Below is a small trained network, with its code and all its weights. Each question gives an input and a class and asks what happens when units are switched off, that is, made to give their printed mean instead of their output.

import numpy as np


def w(rows, s, z=0):
    codes = np.array(rows[::2]) - 128.0
    scale = np.full(codes.shape[1], s)
    scale[-1] = z or s
    return codes * scale


def f(y):
    return y / 2 * (1 + np.tanh(0.7978845608 * (y + 0.044715 * y**3)))


def log_softmax(a):
    a = a - a.max(-1, keepdims=True)
    return a - np.log(np.exp(a).sum(-1, keepdims=True))


def net(x, mask):
    res = np.array(x, float).reshape(1, 7) / 4 @ E
    y = f(res @ A[0][:, :-1].T + A[0][:, -1])
    res = res + np.where(mask, y, B[0][:, -1]) @ B[0][:, :-1]
    return log_softmax(res[-1] @ U[:, :-1].T + U[:, -1])


A, B = {}, {}
E = w([
[153,162,71,251],'x0',
[253,30,177,189],'x1',
[172,56,78,27],'x2',
[97,170,237,103],'x3',
[68,28,73,145],'x4',
[159,133,174,161],'x5',
[145,109,101,162],'x6',
],0.0047)
A[0] = w([
[153,8,87,220,84],'N0',
[139,40,102,27,197],'N1',
[132,145,108,130,190],'N2',
[147,86,139,160,38],'N3',
[144,117,129,94,97],'N4',
[119,191,122,168,215],'N5',
[122,132,123,121,151],'N6',
[30,139,99,39,164],'N7',
[157,117,248,115,84],'N8',
[78,121,121,65,121],'N9',
[175,105,138,58,96],'N10',
[104,166,103,112,62],'N11',
[135,115,111,123,190],'N12',
[89,140,180,152,154],'N13',
[121,122,155,134,76],'N14',
[135,89,137,145,84],'N15',
[119,145,87,132,254],'N16',
[121,96,181,131,74],'N17',
[129,144,99,125,244],'N18',
[124,118,171,134,90],'N19',
[150,125,172,108,99],'N20',
[68,107,113,45,176],'N21',
[121,165,111,119,124],'N22',
[144,125,103,111,241],'N23',
[138,87,124,149,92],'N24',
[125,116,147,131,83],'N25',
[149,77,117,52,197],'N26',
[113,128,157,138,104],'N27',
[139,145,96,141,120],'N28',
[137,71,93,176,155],'N29',
[113,64,66,97,178],'N30',
[135,185,101,125,158],'N31',
[141,150,97,134,168],'N32',
[104,150,127,123,76],'N33',
],0.013,0.0037)
B[0] = w([
[209,139,45,239,248],'N0',
[74,232,82,17,254],'N1',
[159,123,117,106,150],'N2',
[103,133,119,199,138],'N3',
[105,161,127,124,135],'N4',
[193,79,138,63,183],'N5',
[149,134,132,128,135],'N6',
[219,177,159,251,223],'N7',
[95,107,238,101,184],'N8',
[117,176,108,188,169],'N9',
[128,224,155,88,171],'N10',
[129,88,116,169,134],'N11',
[165,158,122,118,156],'N12',
[155,102,197,113,155],'N13',
[103,113,142,139,120],'N14',
[125,141,123,175,136],'N15',
[229,142,128,60,184],'N16',
[86,140,157,166,133],'N17',
[209,141,127,85,173],'N18',
[106,119,160,135,129],'N19',
[127,140,169,96,140],'N20',
[142,227,110,184,205],'N21',
[160,102,119,141,136],'N22',
[188,169,123,96,177],'N23',
[127,140,111,173,144],'N24',
[110,129,137,144,120],'N25',
[98,234,103,71,214],'N26',
[121,109,151,134,126],'N27',
[103,111,96,106,137],'N28',
[206,169,111,154,197],'N29',
[75,91,49,78,211],'N30',
[158,78,90,124,150],'N31',
[137,115,99,100,147],'N32',
[139,107,137,147,125],'N33',
],0.028,0.0074)
U = w([
[78,179,146,97,98],'0',
[146,60,141,122,241],'1',
[144,117,142,231,43],'2',
[138,167,42,171,196],'3',
[32,59,98,161,4],'4',
[56,96,192,152,133],'5',
[3,72,62,168,35],'6',
],0.0055,0.0041)

Each question gives the input, the list of numbers given to net, and the class t.
The units are the neurons (one row each of A and B). Each row of codes is followed by its name. A weight is (code - 128) times the scale printed after its matrix; where a second scale follows, it is the last column's (A, B and U).
mask holds one flag per neuron, in row order. A switched-off neuron (its flag False) gives its mean, the last column of its row in B, instead of its output. The means were averaged over made-up inputs and are rounded, as every weight is.
A unit's drop is (log p(t) with every unit on - log p(t) with that unit switched off) / (log p(t) with every unit on - log p(t) with every unit switched off).
The circuit of an input: a set's keep is (log p(t) with only the set's units on - log p(t) with every unit switched off) / (log p(t) with every unit on - log p(t) with every unit switched off). Starting from the 12 units with the biggest drops (on a tie, the unit counted first), units are removed one at a time, each time the one whose removal leaves the highest keep (on an exact tie, the one counted first), for as long as the keep stays at least 0.8.
units of the circuit, in order: the units of the circuit, biggest drop first
top k neurons: the k neurons with the biggest drops, biggest first
drop when u is switched off: that unit's drop, to one decimal
input [-3,-7,-1,0,6,8,-1], class 2: top neuron : N7
input [7,8,-5,-1,-4,5,-8], class 1: units of the circuit, in order : N5; N21; N8
input [-2,-8,1,-3,-1,6,3], class 2: units of the circuit, in order : N1; N7
input [-3,5,7,-5,-6,-2,8], class 0: units of the circuit, in order : N1; N10
input [6,7,-7,-4,-6,3,0], class 2: units of the circuit, in order : N1; N26
input [8,7,-5,5,7,-1,4], class 2: units of the circuit, in order : N1; N26
input [-7,-2,-1,4,-7,3,6], class 5: top 2 neurons : N1; N8
input [1,8,1,7,-3,-4,7], class 5: top 2 neurons : N8; N7
input [6,1,-1,6,-7,6,-2], class 5: top 2 neurons : N8; N0
input [1,-7,-5,2,3,1,-8], class 2: top 2 neurons : N7; N1
input [2,0,7,-4,-5,6,-8], class 0: drop when N0 is switched off : 0.3
input [-6,6,7,1,0,-7,5], class 0: drop when N1 is switched off : 0.2
input [-4,-7,2,4,-3,5,7], class 2: drop when N7 is switched off : 0.2
input [-3,-2,0,-3,-4,6,-8], class 1: top neuron : N1
